What can hang from each mark
J994: J634
J600: J279 J698 J882
J624: J698 J959
J698: J279 J882
J634: J279 J381 J720
J451: J9 J381 J600 J959
J9: J451 J959
J381: J376 J959
J279: J376 J959 J994
J376: J634 J720 J994
J959: J9 J279 J376 J624
J882: J9 J698
J720: J9 J624

Each row was made from one small tree. The marks that hang from a mark follow it in brackets, in the order of their numbers. Every link used is in the known rows. Write each row's tree.
Each row is shifted at random along 7 fixed directions that mean nothing.
Known rows
J600{J279{J959{J376}} J698 J882}: [ -34 -539  350   37  -75  133  284 -238  416  108 -308  519   53  -44
  -96 -418 -124 -229  379 -225 -144  -74  111   88  142 -140   99 -376
 -201   35  -48  118  -73  292  275 -323  152   81 -174 -116 -419 -177
  -28 -206 -179  304  202]
J376{J634{J279 J720{J624}} J994}: [ -73 -196  105 -126 -269  103  263 -107  106  114 -160  266 -288  -78
 -263  -42  -58 -300  133   27 -149 -134 -365  275  -90 -162   74 -115
  -15 -156   25  -15  119   59  100   67 -159  188   24   -8 -457 -263
  241 -201 -314   78 -110]
J959{J279{J376{J720} J994{J634}} J624{J698{J882}}}: [ -81 -347  -99 -117   -9  318  116 -146  228  -83 -285  467  -30   18
 -231  -51 -367 -305  269 -113  179  -78  -88  260  169 -379   23 -310
 -107  180   30 -181 -304  214  275 -216  -77  221   49  -40 -435 -211
  334 -364 -154  343 -163]
J600{J279{J959{J376{J720{J9}} J624} J994} J698}: [  84 -160  275   53 -321  -78  172 -217  154   98 -363  251 -223 -103
    1  -90  186 -103   29 -160 -337 -118 -207  421  -55 -137   86 -288
   80 -132 -194  165  276  170  264 -167  -71  -28  205  -91 -282  -37
  182 -340 -168 -104    5]
J720{J9{J451{J381 J600}} J624{J959}}: [  48 -383  498  103 -194  -45  158 -312  -40    8  110  245 -190 -229
  148  -24  174    3  431 -127 -427 -306 -254  134 -120  327    7  206
  116   85  -89  477  480  302 -136 -332 -270   47  117 -391 -168 -167
 -123 -243 -332  164  307]
J279{J959{J9 J624} J994}: [ -89 -380   29   45 -186  245   92 -174  -22  202   -1  282  -69   22
 -308 -159 -293 -287  456   83  141 -344 -216  247   -4 -216  -85 -182
 -132 -272 -179   82  -38  274  321 -205 -386  204   15 -343 -323  252
   98 -246 -337  254  -43]
J376{J634{J381} J720{J9 J624}}: [  42 -234   53 -121   55  287  156 -201  -33  153 -210  498   20 -130
 -212 -124 -160 -257  239   89    1 -163 -386  203  116  161 -135  193
   35  167  178   70  154   25  175 -224 -209  104  225  -94 -245 -380
   -4 -240 -117  268  -10]
J698{J279{J376{J720} J959{J624} J994{J634}}}: [ -12 -294 -113    4 -182  -78  162  -89  381   78 -474  369 -222  -86
    7  -89 -176  -32  -98   40 -147   49  -47  417  182 -183 -150 -186
 -155 -389 -233   -7   51  -49  539  -97 -249 -115  -30   87 -383  110
  -48 -318 -115 -334 -177]
J994{J634{J279 J720{J9{J451} J624{J959}}}}: [ 119 -297   77  -88 -244   92  -15  -79  -44   44 -219  153  -77 -164
 -110    7  -53 -121  309   55  -58 -417 -192  295  -56   97 -179  -63
   86   41 -119  -29  220  206  148 -179 -275   56  352 -368 -178 -229
   91 -116 -167  293 -167]
J451{J9{J959{J624{J698}}}}: [ -15 -368   -1   -4 -127  319   26 -404  286   92  -13  423  176   13
 -269 -169 -180 -160  554 -135  188  -62 -149  111  241  123  -61 -146
 -264   71  -42  268   18   50   46 -457 -243   96   43 -159 -276  110
   40 -134 -138  339  -81]
J279{J376{J634{J381 J720{J9{J959{J624}}}}} J994}: [ 144 -139   21   -8 -125  119  184    7   -4  173 -309  384 -244 -149
   24  -25  -82 -158   52  181  -39 -166 -232  287  114  -32  -91  126
   34  -19    3   28  208  111  260 -148 -308  -18  268   18 -196 -241
  -31 -297 -156  -62  -43]
J9{J451{J381 J600{J882{J698}}}}: [ 306 -405  312   20 -444   84   48  -73  404   -3   20  -25  104 -208
 -130 -199  155  136  674 -121 -113 -519  110  195  -95 -200  -43 -513
  -63   95 -301  109   99  421   -2 -302  -19  118  199 -370 -162  265
   17 -121 -114  288  181]
J381{J376{J720{J9} J994} J959}: [  89 -383  125    0 -150   24  210 -220  236 -132 -404  357  -46 -273
  351  -31  152   37  240  182 -304   23  -77  269  247  305 -295  112
  -38  -59   44  -26  291  -54   64 -139 -276  -10   94  173 -185 -295
 -305   56 -293   90  -71]
J994{J634{J381{J376 J959{J624{J698}}} J720}}: [ 168  -56 -166 -109 -267  158   45 -144   -2   20 -405  110  -69 -168
   85   81   91 -163  171  236   46 -303 -152  481  113  166 -174 -172
  137   61  -67 -223  200  -69  185  -64 -239   56  551 -150  -10 -324
   54  -20 -177   78 -270]
J9{J451{J381 J600{J882} J959}}: [ 132 -403  277  128  -18  340  279 -366  443   79  134  414   95  -30
  -15 -151 -112  -98  556   24  -16 -241  -15  -74  324   75   -4   10
 -267  275  166  386   84   90  -45 -403  124   16   46   39 -335 -256
 -116  -51 -226  162  227]
J451{J9 J600 J959{J279 J376}}: [ 209 -212  235   36   15  107  110 -286  463 -173  -82  494  134 -106
  267  -10   64  238  456   81 -283 -162   43  169  231  148   74    7
  -33  271  296  125  182  -31 -120 -281  116 -137  254  235 -113 -425
 -163 -149 -195  194  212]
J882{J9{J451 J959} J698{J279}}: [ -53 -264 -190  126  -54  346  -36 -196  191  163  -27  224   67  -12
  -23 -107  -50 -224  749  -35  273 -465  194  170   42  -48  -23 -580
  -26  183   17 -107  -58  180   91 -218  122  244  264 -501 -228  -76
   54  325  -78  185   49]
J994{J634{J381 J720{J9 J624}}}: [ -59 -337  166  -81  -76   66  167 -131 -199  142 -232  440 -187 -164
  -14 -174  -98 -257  231   25 -219 -267 -360  281  -73  166  -69  176
  120   31  -60   48  276  241  190 -176 -357  154  152 -328 -159 -349
  -19 -309 -293  345  152]
J9{J451 J959{J279{J376{J634{J381}} J994} J624}}: [ 328  -42 -191   58 -199   95 -156  102  194  -70 -213   58  -29 -181
  229  195  110  234  293  329  156 -333  107  345   -1 -127 -125 -238
  126 -112   29 -329   94   53  229 -118 -202  -93  577  -92   43   18
 -206  -76  -44 -119 -139]
J634{J279{J376 J994} J381{J959} J720{J624}}: [ -60 -350   -9 -149  -95  194  107  142 -173  131 -238  416 -207  -57
  -48 -103 -266 -397  257  171  123 -346 -264  334  -71 -175 -115  -11
   39 -109   37 -159  -44  280  396    7 -454  335  193 -260 -155 -187
   -8 -202 -328  259   -1]
J959{J9 J376{J634{J279} J720} J624{J698}}: [  15 -355  229  -46 -344 -164  134 -378  315 -118 -222  274  -79 -193
   21  -42  113  214  128 -135 -347  170 -249  297  -17  167 -176  -46
   15 -372 -124   32  284  -27   14 -147 -404 -122   70  124 -289   95
  -29 -400 -212   64 -164]
J624{J959{J376{J994}}}: [ 235 -336   65  -17 -407  192  152  -57  368  -93 -204   61   76 -200
 -227  -52  -85   52  216  104   94 -260  -79  233   67 -258 -206 -358
 -206 -165  -79   91   71  163  187 -147 -284  -32  128 -257 -420  221
  -62 -178 -185  122 -256]
J720{J9{J959{J279}} J624}: [ 172  -49  297  -10 -140   58   59 -259  169  123   49  341 -121  -62
 -354   55   17   41  181 -121 -302 -150 -348  205   23   59  125  103
   25  114    0  556  430   15   13 -348 -105 -115  274 -173 -225    7
  176 -432  -44 -109   77]
J882{J698{J279{J376{J720{J624} J994{J634}} J959}}}: [  23 -315 -165 -117 -213   51    4   99  251   68 -519  277  -87  -86
 -128 -171 -111 -170  216    5   -9 -172   34  420  -15 -306  -72 -465
  -59 -122 -166 -284  -60  128  438  -45  -86  140  117 -248 -289   -8
   15 -141  -96   60 -114]
J624{J698{J279{J376} J882{J9{J451 J959}}}}: [ -31 -180  155  155 -309  101  168 -190  227   95  124    8 -325 -170
 -145   32   42 -128  327 -244 -237 -441    3  143   14 -110  -30 -468
   87   -4 -285  446  258  229  -31 -210    1   92  163 -473 -399   53
  403   24  -57 -227  -15]
J959{J9{J451} J624}: [  48 -182  218   80   -5  327  248 -566  120  136  106  320  -49   -1
 -112  -89  -47 -253  494  -28    1 -278 -239   44  269  199  -21   24
    1  276   10  378  193   71 -153 -362   63   10  205  -65 -330 -398
  251  -10 -180  252  -77]
J959{J376{J634 J720}}: [ 509   97  199  -92 -309  123  167 -106  269  -22 -454   59  -50 -276
  -53   24  344   10  -27   58 -151 -318 -220  390   84  -96 -110 -243
  164  324    0   58  337    0   60 -155   92 -125  606   37 -262 -411
  210 -168   -8   41 -256]
J9{J451{J381 J600} J959}: [  85 -575  427  185 -317  151  247 -189  194  135  184  216 -153 -148
  -43 -164   -4  -58  476  -66  -62 -249 -171  -33  -89  -75 -116   19
 -257 -158 -108  479  224  387    9 -373 -382  154  -64 -271 -394  329
 -194 -287 -484  123  339]
J698{J279{J959{J376{J994}}}}: [ 126 -260  162    5 -276  174  155   58  124   28 -274   51 -131 -167
  -67  -32   40 -201  271  106  -31 -528   13  319 -120 -460  -65 -478
   63  -25  -31  -96   64  307  239   25  -32  134  267 -346 -403 -122
  135  -74 -267  181  -56]
J994{J634{J279 J381{J959}}}: [  69 -375   70   26 -215   -6  169  -60  323  -98 -268  209  -81 -261
  153  -52  -66   84  170  217 -271 -164    7  226  209  110 -262  -64
  -64 -232 -151  -42  177   26  293  -84 -243  -99  111   57 -182 -176
 -210  -59 -216   70  -89]
J381{J376{J720{J9} J994{J634}} J959{J624}}: [  56 -394   21  -49   -2  254  204 -219   94   64 -416  602   75  -30
  -49  -44 -180 -132  182  255   53  129 -293  229  294  102 -113  244
 -213   17  301  -78   59   -9  178 -222 -250   21  102  289 -248 -300
 -318 -279 -305  133  -39]
J381{J376{J634 J720} J959{J9}}: [ 725 -227  333 -117 -419  318  212   16  272  131 -391  115  132 -177
 -630 -107  -26   18   41  168  104 -270 -387  169  197 -209 -370  -20
 -260  165   23  400  288  131   77 -455 -250 -189  459  212 -382   99
   30 -495  -57   32 -301]
J634{J279 J720{J624}}: [ -33  -97 -162 -182 -299  147   29 -317  269   13 -159   66 -107 -106
  -57  -24    1 -255  333  -62  -36 -327  -98  428   83  117 -222 -406
  107  -33 -301  -34  100 -149  115   -7 -129  158  282 -283 -263 -173
  464  216  -90  191 -380]
J376{J634{J279} J720}: [  87 -256 -109 -161 -209  214   98  -26  271  117 -213  324   51 -102
 -408 -101 -185 -113  305  124  137 -194 -204  309   37 -246 -102 -270
 -124 -134   58 -185  -88   57  260  -34 -165  135  139  -28 -340   64
   67 -176 -124  132 -158]
J451{J9{J959{J376}} J600{J882}}: [ 114 -183  165   73 -173  242   53 -261  359   77  160  235   43 -100
  -68  -88   15   38  563    0 -116 -390  -17  123  103   47   47 -243
  -42  112  -15  199  132   79  -56 -234   44   55  198 -167 -163    9
   96   -2 -160  115  162]
J698{J882{J9{J451{J381 J600 J959{J624}}}}}: [ -35 -316  374  255 -238  108  251 -419  132  125  276  275 -155  -56
    8  -95   48  -68  468 -163 -304 -303 -222   98   20  107   46  -44
  -44  -20 -144  595  304  267 -178 -390 -106   80   69 -234 -264  -62
   66 -196 -296  -69  359]
J624{J698 J959{J9 J279 J376}}: [ -30 -172  195   -7  -71 -163   59 -235  127 -129   16  462  -88 -153
   12   85   72  237  382    1 -346 -117 -131  311 -122  104  273  -40
  160  -72  237   37  291  131  -26  -83 -180  -58  123 -287  -93  -68
 -189 -376 -214   23  160]
J959{J9{J451} J279{J994}}: [-174 -273   26  110  -68  252   96 -106 -130   23  309  161 -283  -67
   58   82 -102 -206  679  185   12 -607 -149  150 -265 -272  106 -280
  208  -85   83 -194   17  362  -13   73 -178  354  127 -454 -258   -5
  196   54 -493  275  157]
J720{J9{J451{J600}} J624{J959}}: [ 124 -169  328    1   27  257  174 -425  110  104   88  332    9  -87
 -254   -8  -69 -149  433  -89 -134 -342 -215   66  248  325   51  176
   -6  438   97  558  279   90  -72 -424  101  -17  256 -218 -273 -442
  156 -125  -56  195   13]
J600{J279{J959 J994} J882}: [  54 -424  -28  -59  -82  394   95   27  256  156 -214  347  133  -10
 -390 -269 -343 -353  564   40  297 -481  134  212  100 -476   20 -575
 -200   73   30 -162 -329  361  430 -249   87  249   19 -315 -397   -6
  128  -91 -100  453   11]
J279{J376{J994} J959{J624}}: [-103 -383 -125  -14 -189  188  117  -28  108  170 -209  363  -95  -31
 -115 -153 -271 -239  347  176  135 -167  -62  304   94 -242  -81 -204
 -145 -362 -125 -110 -129  167  371  -77 -326  184  -29 -224 -280  139
  -70 -153 -302   73  -60]
J9{J451{J600} J959{J376 J624{J698{J279}}}}: [ -75 -520  280  111 -144  211  189 -474  373  -27   13  247    5  -51
   15  -67  -53  -66  441 -237   79  -37   46    7  117   58 -102 -140
 -237  -10    3  291   35  129   25 -361 -140   88   32 -117 -464   59
   -2 -159 -295  221   20]
J600{J279{J376 J994} J882}: [  70 -554  -10  -65 -193  201  222  -32  612  -36 -309  336   36 -143
 -122 -319 -307  -82  384  -98   52 -165  236  147  251 -344 -151 -575
 -264  -96 -179  -70 -248  245  318 -261   -2   67 -220  -40 -484  124
   55  -94  -38  284  -58]
J9{J959{J376{J720 J994}}}: [ 202 -321  151   24 -333   27   26  -20  130 -123 -390  182  -64 -282
  253 -102  291   14  281   32  -83 -189  -78  322 -131  -88 -221 -202
   16  -93  -52 -178  230  219  144 -146 -338  120  278 -248 -194  -32
 -206  -99 -314  290   -4]
J994{J634{J279{J376{J720}} J381{J959}}}: [ 218 -373  -32  -70 -217   25   85  149  254  -61 -469  292  -45 -276
  117  -96 -109   76  111  276 -118 -183  -18  314  190  -30 -363  -56
  -52 -202 -101 -209   93   91  401  -94 -333  -73  239   64 -110 -129
 -264 -167 -141   62 -135]

Write each row's tree
[  75 -222  312   37 -102   18  114 -426  127   71  102  345  -16  -86
  -58 -127   91   88  625  -58 -224 -281 -140  203   64  236   97   36
   57   74  -31  237  244  195 -142 -322  -18    4  186 -105  -85 -158
  -17 -206 -161  226  192]  J959{J9{J451{J600}} J624}
[ 263 -233 -128 -133  -68   79  -12 -134  615 -258 -308  362  200 -183
 -121    5 -219  264  375   57    2 -104  243  264  427   41 -152 -277
 -145  129   71  -27  -12  -43  202 -308  -60 -241  131   10 -237  -78
  -86 -184  172  162 -364]  J624{J698 J959{J9 J279{J376 J994}}}
[  18 -259  378  119    3   56  272 -326  110  164   53  482  -99 -131
   12 -194   75  -61  547 -121 -304 -318 -109  128  104  237  187   21
   31  203   81  350  224  292  -68 -352  114  106   54 -155 -203 -384
  -63 -136 -197  142  377]  J882{J9{J451{J600}}}
[-130 -278   50  241 -126  107  135 -215  179  138  103  285 -233  -94
  142  -98   42 -125  513  -71 -134 -339   42  136  -48   -8  137 -390
   24 -150  -24   58  113  217   94 -210   35  162  -16 -324 -265  -21
   12  116 -211  -65  259]  J600{J279{J994} J882{J9{J451 J959}}}
[ 239 -305   77   -7 -296   18  -26 -118  362 -144 -274  190   11 -258
   26  -38   82  167  267  -33 -166 -154  -33  314   72  -17 -336 -150
  -77  -90 -212   74  247   52  216 -299 -362  -74  222 -104 -234  200
   11 -184  -74  121 -173]  J376{J720{J9{J959{J279{J994}}}}}
[-463 -578   99  139 -165  111  310 -277  121  209  111  421 -251   -2
 -149 -313 -218 -360  567 -293 -147 -177 -118  133 -193 -193  145 -465
 -114 -273 -215  141  -34  354   98  -80 -179  397 -377 -486 -507  226
  159  -59 -429  107  337]  J882{J9 J698{J279}}
[ 199 -275  178    4 -265  -18   19 -185  255 -190 -385  146 -139 -297
  203    3  222   56   83 -110 -305  -17 -138  265    4  179 -338    4
   38  -15 -213   69  375  -53  136 -309 -344  -72  248   14 -288 -146
   65 -183 -153  146 -202]  J376{J634 J720{J9{J959{J279{J994}}} J624}}
[ -99 -159  111   31 -187    5   41 -353   59   85  -53  363 -134  -64
  -88  -60  150 -145  415 -195 -122  -55 -199  306  -32  132  198 -121
   15  -18 -101  156  229   88   53 -248 -176  151  156 -319 -129  -12
   51 -194 -217  110   95]  J9{J959{J624{J698}}}
[ 298 -217   86 -161 -240   -4  -20   66   45   26 -342  325  120 -129
 -137  -56  -54  211  249  250   39 -275 -207  445 -127 -179 -103  -92
   92 -188  157 -340   92  267  210  -66 -372  -77  418   -2  -34  -20
 -257 -523  -92  277  -39]  J959{J9 J376{J634{J279{J994} J381 J720}} J624}
[ 496  -32  154   82  -83  288   75 -252  403   17 -169  272  136  -32
   59  197  122  182  113  219  188  -89 -106  135  206  -64  -20   21
  -74  293  394  196  223  -70  -12 -371   43 -296  566  233 -245 -261
 -208 -329  -67 -113  -76]  J9{J451{J381} J959{J279 J376{J634} J624}}
[  -1 -364 -124 -127 -170 -118    6    3  577  -80 -248  334  102 -190
  -96 -186 -164  294  445  -41 -172 -202  302  401  131 -184 -100 -532
  -58 -219 -214  -99  -64  171  256  -85  -51  -27  -45 -243 -166  248
 -183  -95  153   16   54]  J698{J279{J376} J882}
[ 329 -240  293   34 -289  139   66 -286  381   29 -164  129  106  -67
 -279   14   99  116  198 -184  108 -125  -90  154   99 -115  -60 -220
 -173  106   -1  399  223  137   78 -448  -97 -150  379 -132 -345  163
    1 -371    6   22 -159]  J9{J451 J959{J376 J624{J698{J279}}}}
[ -77 -107  -71 -249   57  -75  -58 -342  314   40 -367  551  142  -35
 -174 -153  -32  -63  383 -198 -141  -96   76  517  220  285   77 -189
   32  200    5   70   94  -95  278 -263   60   38  181 -273  -82 -368
   10 -128  215  191  -92]  J634{J720{J624{J698{J279{J959} J882}}}}
[-376 -249 -127   79 -120 -130  166 -140   40   73  -43  337 -404  -81
  213  -45  -36 -111  322  125 -321 -190 -108  383 -163   14  129 -202
  112 -362 -107 -198  208   51  257  209 -254  186  -51 -260 -143  -11
  -79   15 -374 -174  178]  J882{J698{J279{J994{J634{J381{J959{J9}} J720}}}}}
[ 118 -281  210   45 -292  260  198 -134  227  -59  -13   89 -120 -111
  -75   49  -22  -84  219   88   -5 -309 -164  187  -36 -281 -107 -233
  -56  -51  -37  203  136  115  112 -112 -240   88  248 -168 -370  107
  177 -163 -377   63  -93]  J381{J959{J279 J376}}
[-384 -574  370  140 -157  -79  374 -403  352   89  241  410 -244  -85
  -43 -289  -89  -49  567 -303 -421  -66  -22   36  -46   46  221 -219
 -151 -301 -189  372   63  332   -7 -181  -12  239 -442 -204 -407  153
  -11 -137 -369   31  469]  J9{J451{J600{J279 J698{J882}}}}
